Here is a tiny trained network, its code and every weight. The questions are about switching its units off for an input and a target symbol, where a switched-off unit gives its printed mean instead of its output.

import numpy as np


def w(rows, s, z=0):
    codes = np.array(rows[::2]) - 128.0
    scale = np.full(codes.shape[1], s)
    scale[-1] = z or s
    return codes * scale


def norm(h):
    return h / np.sqrt((h * h).mean(-1, keepdims=True) + 1e-5)


def f(y):
    return y / 2 * (1 + np.tanh(0.7978845608 * (y + 0.044715 * y**3)))


def softmax(a):
    e = np.exp(a - a.max(-1, keepdims=True))
    return e / e.sum(-1, keepdims=True)


def log_softmax(a):
    a = a - a.max(-1, keepdims=True)
    return a - np.log(np.exp(a).sum(-1, keepdims=True))


def net(x, mask):
    ids = ['βζημστφω'.index(c) for c in x.split()]
    T = len(ids)
    res = E[ids] + P[:T]
    u = 0
    for l in range(2):
        r = norm(res)
        for j in range(2):
            rows = slice(2 * j, 2 * j + 2)
            q, k, v = (r @ M[l][rows].T for M in (Q, K, V))
            z = softmax(np.where(np.tri(T) > 0, q @ k.T / 2**0.5, -1e9)) @ v
            o = O[l][rows]
            res = res + np.where(mask[u + j], z, o[:, -1]) @ o[:, :-1]
        u += 2
        y = f(norm(res) @ A[l][:, :-1].T + A[l][:, -1])
        res = res + np.where(mask[u : u + 8], y, B[l][:, -1]) @ B[l][:, :-1]
        u += 8
    return log_softmax(norm(res)[-1] @ U[:, :-1].T + U[:, -1])


Q, K, V, O, A, B = {}, {}, {}, {}, {}, {}
E = w([
[58,140,152,91],'β',
[189,142,55,168],'ζ',
[161,62,153,63],'η',
[117,160,99,160],'μ',
[66,171,211,149],'σ',
[86,167,246,90],'τ',
[196,52,115,92],'φ',
[204,58,109,105],'ω',
],0.013)
P = w([
[135,117,63,96],'0',
[96,5,99,146],'1',
[208,142,152,85],'2',
[136,102,143,81],'3',
[94,49,97,186],'4',
[189,127,170,79],'5',
[133,113,143,111],'6',
[91,77,80,189],'7',
[113,149,172,79],'8',
[96,134,187,121],'9',
[74,21,169,100],'10',
],0.014)
Q[0] = w([
[239,160,167,254],'0.h1',
[161,168,166,111],'0.h1',
[130,119,73,190],'0.h2',
[237,171,152,55],'0.h2',
],0.0077)
K[0] = w([
[99,128,171,127],'0.h1',
[115,86,152,254],'0.h1',
[204,100,107,72],'0.h2',
[149,135,116,218],'0.h2',
],0.011)
V[0] = w([
[85,164,171,170],'0.h1',
[100,121,1,132],'0.h1',
[18,164,141,177],'0.h2',
[166,164,128,62],'0.h2',
],0.0082)
O[0] = w([
[151,111,37,126,44],'0.h1',
[165,140,159,215,7],'0.h1',
[127,211,36,184,179],'0.h2',
[20,134,78,1,133],'0.h2',
],0.0066,0.0021)
A[0] = w([
[88,175,146,191,85],'0.n1',
[151,123,55,242,71],'0.n2',
[52,140,237,162,159],'0.n3',
[43,232,127,80,132],'0.n4',
[202,131,81,27,131],'0.n5',
[71,36,101,254,251],'0.n6',
[107,162,35,116,110],'0.n7',
[88,85,247,162,109],'0.n8',
],0.0074,0.0034)
B[0] = w([
[120,164,118,78,129],'0.n1',
[88,204,167,112,116],'0.n2',
[196,2,124,73,254],'0.n3',
[169,155,203,131,206],'0.n4',
[127,195,34,134,180],'0.n5',
[36,65,111,123,203],'0.n6',
[154,16,164,130,120],'0.n7',
[118,185,71,111,230],'0.n8',
],0.0079,0.0052)
Q[1] = w([
[104,143,173,254],'1.h1',
[31,159,185,106],'1.h1',
[161,146,166,26],'1.h2',
[51,19,142,202],'1.h2',
],0.01)
K[1] = w([
[46,72,148,169],'1.h1',
[100,115,252,250],'1.h1',
[33,254,112,220],'1.h2',
[253,199,169,132],'1.h2',
],0.0049)
V[1] = w([
[190,149,167,221],'1.h1',
[2,139,75,25],'1.h1',
[246,76,134,94],'1.h2',
[107,70,143,247],'1.h2',
],0.0066)
O[1] = w([
[130,82,152,72,2],'1.h1',
[142,85,194,156,217],'1.h1',
[90,39,113,15,174],'1.h2',
[94,6,144,179,20],'1.h2',
],0.012,0.003)
A[1] = w([
[215,179,105,105,122],'1.n1',
[155,240,201,100,149],'1.n2',
[129,204,215,89,141],'1.n3',
[39,80,80,191,253],'1.n4',
[105,201,109,2,111],'1.n5',
[191,95,80,99,140],'1.n6',
[24,38,103,128,165],'1.n7',
[170,119,175,150,40],'1.n8',
],0.009,0.0031)
B[1] = w([
[75,91,24,80,196],'1.n1',
[81,129,81,135,252],'1.n2',
[76,116,102,218,239],'1.n3',
[238,21,121,156,188],'1.n4',
[162,165,119,59,254],'1.n5',
[79,155,149,175,183],'1.n6',
[97,2,134,158,251],'1.n7',
[141,136,223,124,130],'1.n8',
],0.0091,0.0049)
U = w([
[79,63,134,146,221],'β',
[184,8,167,191,189],'ζ',
[182,178,169,73,97],'η',
[215,127,172,193,4],'μ',
[145,163,110,217,102],'σ',
[107,217,112,107,186],'τ',
[168,122,178,79,59],'φ',
[171,103,176,84,152],'ω',
],0.012,0.0013)

Each question gives the input, a string of symbols that net reads in full, and the target symbol t.
The units are the heads (2 rows each of Q, K, V and O) and the neurons (one row each of A and B). Each row of codes is followed by its name. A weight is (code - 128) times the scale printed after its matrix; where a second scale follows, it is the last column's (O, A, B and U).
mask holds one flag per unit, layer by layer, with each layer's heads first. A switched-off unit (its flag False) gives its mean, the last column of its rows in O or B, instead of its output. The means were averaged over made-up inputs and are rounded, as every weight is.
A unit's drop is (log p(t) with every unit on - log p(t) with that unit switched off) / (log p(t) with every unit on - log p(t) with every unit switched off).
The circuit of an input: a set's keep is (log p(t) with only the set's units on - log p(t) with every unit switched off) / (log p(t) with every unit on - log p(t) with every unit switched off). Starting from the 12 units with the biggest drops (on a tie, the unit counted first), units are removed one at a time, each time the one whose removal leaves the highest keep (on an exact tie, the one counted first), for as long as the keep stays at least 0.8.
units of the circuit, in order: the units of the circuit, biggest drop first
unit that matters most: the unit with the biggest drop
k most important neurons: the k neurons with the biggest drops, biggest first
top k neurons in layer l: the k neurons of layer l with the biggest drops, biggest first
heads that matter: for each layer, one digit per head in row order, 1 if its drop is at least 0.15 and else 0, layers parted by /
input ζ μ μ, target μ: top 2 neurons in layer 1	[1.n7; 1.n3]
input τ τ φ ζ, target τ: unit that matters most	0.n3
input τ τ μ τ τ σ σ τ τ, target τ: 2 most important neurons	[1.n3; 1.n2]
input σ ζ τ μ η σ τ σ ω, target σ: heads that matter	00 / 01
input σ ω σ η, target σ: units of the circuit, in order	[0.h2; 0.n3; 1.h2]
input φ σ τ, target σ: units of the circuit, in order	[0.h2; 1.n3]
input φ β σ, target β: units of the circuit, in order	[1.h2; 1.n4]
input β τ ζ η μ η, target μ: units of the circuit, in order	[1.h2; 0.h2; 0.n3]
input ω ζ ω η ζ τ, target ζ: units of the circuit, in order	[1.h2; 0.n3]
input ζ φ τ τ τ η μ, target ζ: units of the circuit, in order	[1.h2; 0.h1; 0.n6; 1.n4]
input μ τ β τ τ τ τ σ β, target σ: units of the circuit, in order	[1.h2; 0.h2]
input τ ζ σ β τ σ ω, target τ: units of the circuit, in order	[1.n7; 0.n3; 1.n4]
input β ζ τ σ σ ζ, target σ: units of the circuit, in order	[1.h2; 0.n3]
input η τ ζ σ, target η: 2 most important neurons	[0.n3; 1.n7]
input τ ω σ φ ω σ ω τ τ η, target τ: unit that matters most	0.h2
input σ σ τ μ, target σ: heads that matter	11 / 00
input τ η τ μ η τ τ σ β σ, target τ: units of the circuit, in order	[1.n7; 1.h2]
input σ β σ τ σ β σ, target σ: units of the circuit, in order	[1.h2; 0.h2]
input μ τ η β, target μ: units of the circuit, in order	[0.h1; 1.h2; 0.n2; 0.n6]
input σ β τ ω τ σ φ, target σ: 2 most important neurons	[0.n3; 0.n5]
input σ τ β, target τ: top 3 neurons in layer 1	[1.n7; 1.n4; 1.n1]
input τ τ σ, target τ: heads that matter	00 / 00
input β η τ τ τ φ, target τ: top 2 neurons in layer 0	[0.n5; 0.n3]
input β ζ τ, target ζ: units of the circuit, in order	[1.h2; 0.h1; 0.n7]
input ζ τ ζ σ, target ζ: top neuron in layer 1	[1.n5]
input ζ φ τ β, target ζ: units of the circuit, in order	[0.h1; 0.n3]
input η τ ζ, target τ: unit that matters most	0.n5
input τ β ω τ μ τ, target μ: units of the circuit, in order	[1.h2; 0.h2]
input τ τ μ ζ ζ φ, target μ: top 2 neurons in layer 0	[0.n3; 0.n6]
